Here is a tiny trained network, its code and every weight. The questions are about switching its units off for an input and a class, where a switched-off unit gives its printed mean instead of its output.

import numpy as np


def w(rows, s, z=0):
    codes = np.array(rows[::2]) - 128.0
    scale = np.full(codes.shape[1], s)
    scale[-1] = z or s
    return codes * scale


def norm(h):
    return h / np.sqrt((h * h).mean(-1, keepdims=True) + 1e-5)


def f(y):
    return np.maximum(y, 0)


def log_softmax(a):
    a = a - a.max(-1, keepdims=True)
    return a - np.log(np.exp(a).sum(-1, keepdims=True))


def net(x, mask):
    res = np.array(x, float).reshape(1, 5) / 4 @ E
    u = 0
    for l in range(4):
        y = f(norm(res) @ A[l][:, :-1].T + A[l][:, -1])
        res = res + np.where(mask[u : u + 8], y, B[l][:, -1]) @ B[l][:, :-1]
        u += 8
    return log_softmax(norm(res)[-1] @ U[:, :-1].T + U[:, -1])


A, B = {}, {}
E = w([
[104,143,153,142,186,141,170],'x0',
[143,237,70,22,97,189,252],'x1',
[181,211,237,146,125,111,43],'x2',
[139,120,115,120,98,119,107],'x3',
[168,172,34,96,242,133,13],'x4',
],0.0016)
A[0] = w([
[82,35,188,106,166,121,5,94],'L0N1',
[99,74,33,93,159,144,110,85],'L0N2',
[115,26,58,99,161,122,174,244],'L0N3',
[136,241,84,68,86,184,189,173],'L0N4',
[151,190,151,146,70,153,190,84],'L0N5',
[242,142,127,119,143,49,120,200],'L0N6',
[131,98,189,146,60,93,202,246],'L0N7',
[174,156,132,143,90,90,120,73],'L0N8',
],0.0028,0.0013)
B[0] = w([
[68,221,77,250,95,109,247,224],'L0N1',
[47,207,141,166,132,73,183,174],'L0N2',
[66,18,112,74,12,173,141,217],'L0N3',
[196,199,100,106,70,101,133,247],'L0N4',
[156,167,167,141,39,177,122,189],'L0N5',
[102,64,170,123,133,112,160,193],'L0N6',
[222,24,244,201,158,186,95,250],'L0N7',
[15,164,171,76,92,71,133,148],'L0N8',
],0.0025,0.0027)
A[1] = w([
[173,71,51,64,130,177,206,184],'L1N1',
[118,121,210,166,156,126,3,148],'L1N2',
[35,158,79,110,188,88,63,136],'L1N3',
[36,25,86,200,157,136,78,102],'L1N4',
[105,178,70,111,183,73,52,117],'L1N5',
[146,175,134,68,153,127,81,3],'L1N6',
[105,119,122,147,59,97,121,206],'L1N7',
[137,190,52,138,87,70,135,220],'L1N8',
],0.0038,0.0017)
B[1] = w([
[142,140,71,188,144,104,122,228],'L1N1',
[175,114,109,128,180,104,180,255],'L1N2',
[151,196,120,141,51,95,57,194],'L1N3',
[122,183,166,4,130,187,72,242],'L1N4',
[209,157,118,160,73,170,147,195],'L1N5',
[129,81,132,98,154,227,106,151],'L1N6',
[157,122,184,141,195,142,153,230],'L1N7',
[136,128,124,94,211,101,131,225],'L1N8',
],0.004,0.0028)
A[2] = w([
[189,171,54,96,112,240,80,253],'L2N1',
[134,74,178,176,38,240,142,90],'L2N2',
[135,124,45,187,62,162,210,1],'L2N3',
[193,155,216,109,118,46,147,24],'L2N4',
[251,125,96,13,101,222,113,106],'L2N5',
[51,42,145,143,114,127,102,37],'L2N6',
[15,141,3,60,191,124,19,50],'L2N7',
[119,133,20,185,197,65,75,110],'L2N8',
],0.0036,0.00096)
B[2] = w([
[100,46,137,146,132,114,119,253],'L2N1',
[139,130,7,98,155,110,120,240],'L2N2',
[87,36,156,195,114,76,128,177],'L2N3',
[121,136,95,177,106,147,139,230],'L2N4',
[66,106,123,142,123,168,134,247],'L2N5',
[212,192,139,60,208,225,93,158],'L2N6',
[43,205,158,113,119,68,88,193],'L2N7',
[175,216,69,92,150,84,252,182],'L2N8',
],0.0043,0.0031)
A[3] = w([
[64,174,164,125,43,155,107,121],'L3N1',
[134,93,125,153,105,163,205,91],'L3N2',
[69,111,208,224,177,140,210,237],'L3N3',
[83,152,91,41,167,182,31,202],'L3N4',
[222,72,186,160,112,155,164,44],'L3N5',
[162,180,161,83,78,196,144,112],'L3N6',
[146,91,145,14,192,243,96,109],'L3N7',
[121,115,4,120,123,80,111,9],'L3N8',
],0.0038,0.0015)
B[3] = w([
[137,187,181,142,124,56,35,162],'L3N1',
[139,174,148,127,92,86,48,203],'L3N2',
[142,81,117,109,87,133,93,255],'L3N3',
[92,23,180,61,162,119,137,222],'L3N4',
[45,153,140,113,184,122,141,223],'L3N5',
[185,142,104,30,83,192,87,173],'L3N6',
[217,56,42,71,200,253,188,207],'L3N7',
[108,169,181,181,136,159,206,175],'L3N8',
],0.0047,0.0032)
U = w([
[183,35,102,43,196,232,127,254],'0',
[46,168,183,40,182,53,25,120],'1',
[163,39,250,230,149,85,57,63],'2',
[243,235,111,200,195,73,90,117],'3',
[118,23,88,205,31,104,162,137],'4',
[71,192,43,126,167,79,222,99],'5',
[212,212,180,71,25,174,43,49],'6',
],0.011,0.0016)

Each question gives the input, the list of numbers given to net, and the class t.
The units are the neurons (one row each of A and B). Each row of codes is followed by its name. A weight is (code - 128) times the scale printed after its matrix; where a second scale follows, it is the last column's (A, B and U).
mask holds one flag per neuron, layer by layer. A switched-off neuron (its flag False) gives its mean, the last column of its row in B, instead of its output. The means were averaged over made-up inputs and are rounded, as every weight is.
A unit's drop is (log p(t) with every unit on - log p(t) with that unit switched off) / (log p(t) with every unit on - log p(t) with every unit switched off).
The circuit of an input: a set's keep is (log p(t) with only the set's units on - log p(t) with every unit switched off) / (log p(t) with every unit on - log p(t) with every unit switched off). Starting from the 12 units with the biggest drops (on a tie, the unit counted first), units are removed one at a time, each time the one whose removal leaves the highest keep (on an exact tie, the one counted first), for as long as the keep stays at least 0.8.
circuit, biggest first: the units of the circuit, biggest drop first
unit that matters most: the unit with the biggest drop
top k neurons: the k neurons with the biggest drops, biggest first
k most important neurons of layer l: the k neurons of layer l with the biggest drops, biggest first
drop of u: that unit's drop, to one decimal
input [0,2,2,-6,-1], class 6: unit that matters most -> L1N4
input [7,4,0,-3,-4], class 4: top 2 neurons -> [L1N4, L2N3]
input [-1,-8,-3,3,1], class 1: top 4 neurons -> [L1N4, L0N7, L2N7, L0N1]
input [-1,1,-5,8,7], class 5: circuit, biggest first -> [L2N8, L3N8]
input [-8,-7,-7,3,1], class 1: circuit, biggest first -> [L2N7, L1N4]
input [1,7,1,0,-4], class 6: 2 most important neurons of layer 0 -> [L0N4, L0N5]
input [5,1,5,-2,-6], class 6: circuit, biggest first -> [L3N6, L3N4]
input [-5,1,-6,8,4], class 5: top 4 neurons -> [L1N1, L2N8, L0N7, L3N8]
input [6,-8,-8,-5,7], class 1: circuit, biggest first -> [L1N4, L2N7]
input [-2,0,-1,7,6], class 1: top 3 neurons -> [L0N4, L1N3, L0N7]
input [-7,-2,1,-8,1], class 3: top 4 neurons -> [L0N1, L0N3, L0N7, L1N8]
input [-7,2,-8,2,-1], class 4: top 3 neurons -> [L0N3, L2N3, L1N1]
input [-6,2,-1,-7,0], class 4: top 2 neurons -> [L1N4, L0N3]
input [0,1,-2,-7,0], class 4: unit that matters most -> L0N3
input [-3,5,0,-7,6], class 5: top 4 neurons -> [L1N4, L1N1, L0N7, L2N8]
input [-6,1,-4,-8,2], class 5: top 2 neurons -> [L1N1, L2N8]
input [1,-6,-1,-7,3], class 1: top 3 neurons -> [L1N4, L0N1, L0N7]
input [1,1,2,-6,-1], class 6: 2 most important neurons of layer 2 -> [L2N3, L2N1]
input [3,-8,0,4,-4], class 0: top 2 neurons -> [L1N4, L2N6]
input [-8,1,-1,3,-3], class 4: circuit, biggest first -> [L1N4]
input [8,-2,3,5,8], class 3: top 2 neurons -> [L1N5, L1N3]
input [-5,0,4,-1,-7], class 2: 3 most important neurons of layer 0 -> [L0N7, L0N4, L0N3]
input [-4,0,7,3,6], class 3: 2 most important neurons of layer 0 -> [L0N3, L0N1]
input [-1,-1,-5,-7,8], class 1: drop of L2N7 -> 0.2
